(100, 127, 112, 102) → 102
(156, 143, 133, 124) → 124
(131, 127, 103, 137) → 137
(104, 133, 125, 130) → 130
(114, 153, 118, 111) → 111
(156, 112, 133, 105) → 105
(125, 122, 154, 133) → 133
(117, 107, 117, 110) → 110
(121, 154, 115, 126) → 126
(115, 132, 101, 120) → 120
---
array([[125, 102, 142, 134, 104, 139, 120],
       [131, 102, 133, 115, 133, 133, 114]]) out 139

array([149, 121, 148, 135, 108, 122, 145]) out 122

array([[107, 147, 128, 113, 119, 144],
       [110, 144, 128, 115, 120, 142],
       [104, 150, 129, 111, 118, 147]]) out 119

array([[126, 153, 143, 151, 137, 141],
       [123, 136, 118, 136, 122, 137],
       [116, 116, 107, 123, 134, 147]]) out 137

array([[134, 114, 112, 134],
       [130, 127, 140, 132],
       [131, 152, 149, 127]]) out 112

array([100, 153, 111, 141, 155]) out 141
---
[[123 125 120 150]
 [141 111 139 134]
 [102 107 122 113]] ans = 120

[131 130 107 143 121 141] ans = 121

[[124 132 149 124 129]
 [131 110 134 132 145]
 [110 136 141 146 117]] ans = 124

[[151 142 138 133]
 [128 117 140 116]] ans = 138

[133 101 128 120 116] ans = 120

[128 135 146 154] ans = 146

[[126 121 105 106 154]
 [130 139 149 152 100]] ans = 106

[[126 148 115 127 141]
 [130 121 106 125 116]
 [126 147 115 127 140]] ans = 127
---
[146 128 140 131 155 127 148] ==> 146
[110 133 150 133] ==> 110
[124 123 107 110 131 132] ==> 124
[133 138 104 129 103] ==> 133
[113 130 119 105 116 145 141] ==> 113
[130 122 124 129 150 113] ==> 130
[101 117 116 143 107 142] ==> 101
[108 137  99 157] ==> 108
[142 133 105 127 142 148 147] ==> 142
[102 135 128 119] ==> 102
---
[[121 117 157 138 132 122 105]
 [125 125 136 127 128 132 120]
 [133 135 109 123 126 129 145]] gives 109

[[125 127 128 124 149 133]
 [124 121 138 134 126 130]] gives 138

[141 137 119 138 117 151] gives 119

[[121 147 139 135 125 102]
 [129 123 126 134 140 110]
 [137 121 118 105 130 142]] gives 118

[121 136 151 103 109] gives 151

[[138 125 130 117 132 138 147]
 [144 141 132 122 138 156 144]] gives 132

[[131 110 113 118]
 [133 113 126 151]] gives 126

[[109 107 117 126]
 [101 115 109 116]] gives 109

[[117 128 127 134 143]
 [146 150 133 133 128]
 [116 118 114 135 127]] gives 114
---
[[130 132 139 135]
 [128 128 127 128]
 [124 120 107 116]]	139

[[131 131 118 110]
 [113 118 143 151]
 [105 149 105 134]]	118

[[150 145 117 123]
 [125 133 113 147]
 [118 123 105 140]]	117

[[139 137 133 153]
 [134 138 137 150]
 [130 136 126 145]]	133

[[122 143 129 128]
 [104 118 108 130]
 [125 121 123 130]]	129

[[131 142 132 129]
 [129 142 157 127]
 [143 142 117 128]]	132

[[122 113 127 116]
 [120 110 126 114]
 [136 149 128 145]]	127
---
[[128 133 121 116 137]
 [112 145 108 118 132]
 [124 137 113 105 137]] 113

[[151 149 121 145 137 144]
 [142 135 109 138 133 150]] 109

[114 134 124 107 140 145 125] 124

[126 125 118 150] 118

[120 131 149 117 129] 149

[106 112 126 116 157] 126
---
[105 102 144 137 101 154] Answer: 154
[110 134 156 144 126 130] Answer: 130
[119 155 125 136 116] Answer: 116
[137 125 131 117  99 131] Answer: 131
[142 139 153 116] Answer: 116
[147 137 128 102 148] Answer: 148
[145 119 135 136  99] Answer: 99
---
[156 152 154 141 110 157] ==> 110
[127 117 134 123 103 101] ==> 103
[151 121 158 153 148 139] ==> 148
[142 125 126 150 109 132] ==> 109
[101  98 128 135 113 127] ==> 113
[137 113 116 149 124 118] ==> 124
[149 121 122 115 125 101] ==> 125
[108 136 120 158 132 129] ==> 132
[155 137 126 136 109 116] ==> 109
---
[[100 138 144 106]
 [110 119 148 116]]: 106

[[135 138 134 133 129 152 119]
 [108 143 123 127 130 128 115]]: 119

[[128 129 147 151]
 [128 142 151 151]]: 151

[[126 152 144 101 145 132]
 [118 129 136 109 125 129]]: 132

[[127 134 106 119]
 [107 114 127 125]]: 119

[[131 145 115 155 141 133]
 [116 116 114 129 143 132]]: 133

[[134 125 123 113 150 126]
 [113 117 122 133 126 108]]: 126
---
[129, 125, 152, 115, 140] yields 129

[[140, 139, 125, 155, 125],
 [129, 126, 111, 139, 126]] yields 129

[126, 139, 106, 151, 105] yields 126

[153, 131, 132, 134, 146] yields 153

[118, 124, 107, 133, 117] yields 118

[137, 118, 124, 141, 103] yields 137

[141, 124, 128, 110, 153] yields 141
---
[130 120 143 153 152] -> 153
[103 129 117 124] -> 117
[123 116 131 131 136 127 102] -> 127
[135 132 142 137 140 154 126] -> 154
[124 106 120 126 131 129 112] -> 129
[112 117 118 127 150 136 113] -> 136
[127 131 138 109 153 121] -> 153
---
[[117 121 130 132 121 109 112 116]
 [133 132 130 148 132 150 136 126]
 [139 109 120 141 106 135 102 122]
 [130 132 121 122 110 131 111 134]
 [125 131 132 141 113 146 112 116]
 [122 121 116 131 121 149 111 123]
 [119 135 133 135 143 139 135 128]
 [128 134 126 105 132 114 130 129]
 [114 131 117 112 125 145 138 140]
 [138 118 117 118 137 146 129 122]] gives 114

[[133 133 131 140 121 132 144 125 124 138 140 116]
 [136 118 132 130 132 122 125 132 122 123 123 137]
 [135 135 127 133 119 129 144 122 127 139 144 110]
 [138 121 108 118 144 134 109 116 134 135 125 136]
 [124 138 115 132 120 125 129 138 130 109 117 110]
 [128 136 148 107 138 126 143 120 135 136 131 109]
 [119 119 109 126 147 125 127 129 142 125 139 137]
 [126 129 135 142 125 133 135 131 123 129 124 129]
 [131 137 149 107 136 126 148 118 135 140 138 105]
 [130 115 136 118 110 128 118 129 138 116 138 141]
 [136 118 132 130 133 122 125 132 122 123 124 137]
 [137 137 137 129 120 130 151 119 127 143 147 104]] gives 136

[[114 136 117 140 135 119 143 121 117 130 130]
 [129 125 127 131 121 142 135 133 142 131 143]
 [128 119 138 131 116 142 114 141 142 134 134]
 [117 136 117 140 135 136 141 132 118 140 126]
 [131 127 131 135 127 136 128 128 128 128 131]
 [114 119 137 131 126 141 132 138 128 140 130]
 [129 118 138 104 116 103 112 141 129 125 111]
 [133 129 133 106 124 104 114 132 124 121 112]
 [128 131 119 138 127 139 143 123 135 130 143]
 [131 126 126 126 132 123 127 121 132 121 137]
 [133 132 123 124 128 126 122 136 128 132 120]] gives 131

[[120 126 133 121 133 112 119 138 127 122 143 112]
 [143 132 122 131 124 132 112 138 115 121 121 127]
 [133 134 146 136 149 124 118 147 135 135 124 133]
 [132 122 132 131 131 132 121 132 135 105 137 142]
 [123 139 112 122 125 124 143 115 128 141 140 140]
 [123 121 136 133 130 136 127 117 125 127 124 134]
 [131 130 135 122 127 147 137 130 119 116 129 133]] gives 123

[[116 114 138 135 119 132 150 134]
 [128 122 123 135 120 122 128 147]
 [143 114 145 148 119 122 123 137]
 [128 123 136 124 137 135 131 131]
 [137 133 127 137 130 130 139 123]] gives 128
---
[[ 99 155 156 153 138 149 102]
 [102 107 130 137 135 134 125]
 [114 112 147 136 122 120 144]] out 125

[[105 126 117 118 111]
 [104 115 135 137 123]] out 111

[[135 129 120 151 128 152 133]
 [140 136 128 131 127 136 129]] out 133

[[152 135 128 129 143 104 125]
 [128 128 128 128 128 127 128]
 [116 121 112 114 135 130 113]] out 128

[[100 109 108 121 102 129]
 [117 149 145 129 139 107]
 [127 106 121 143 128 136]] out 107

[[135 103 113 103]
 [135 106 144 123]
 [149 144 113 123]] out 123
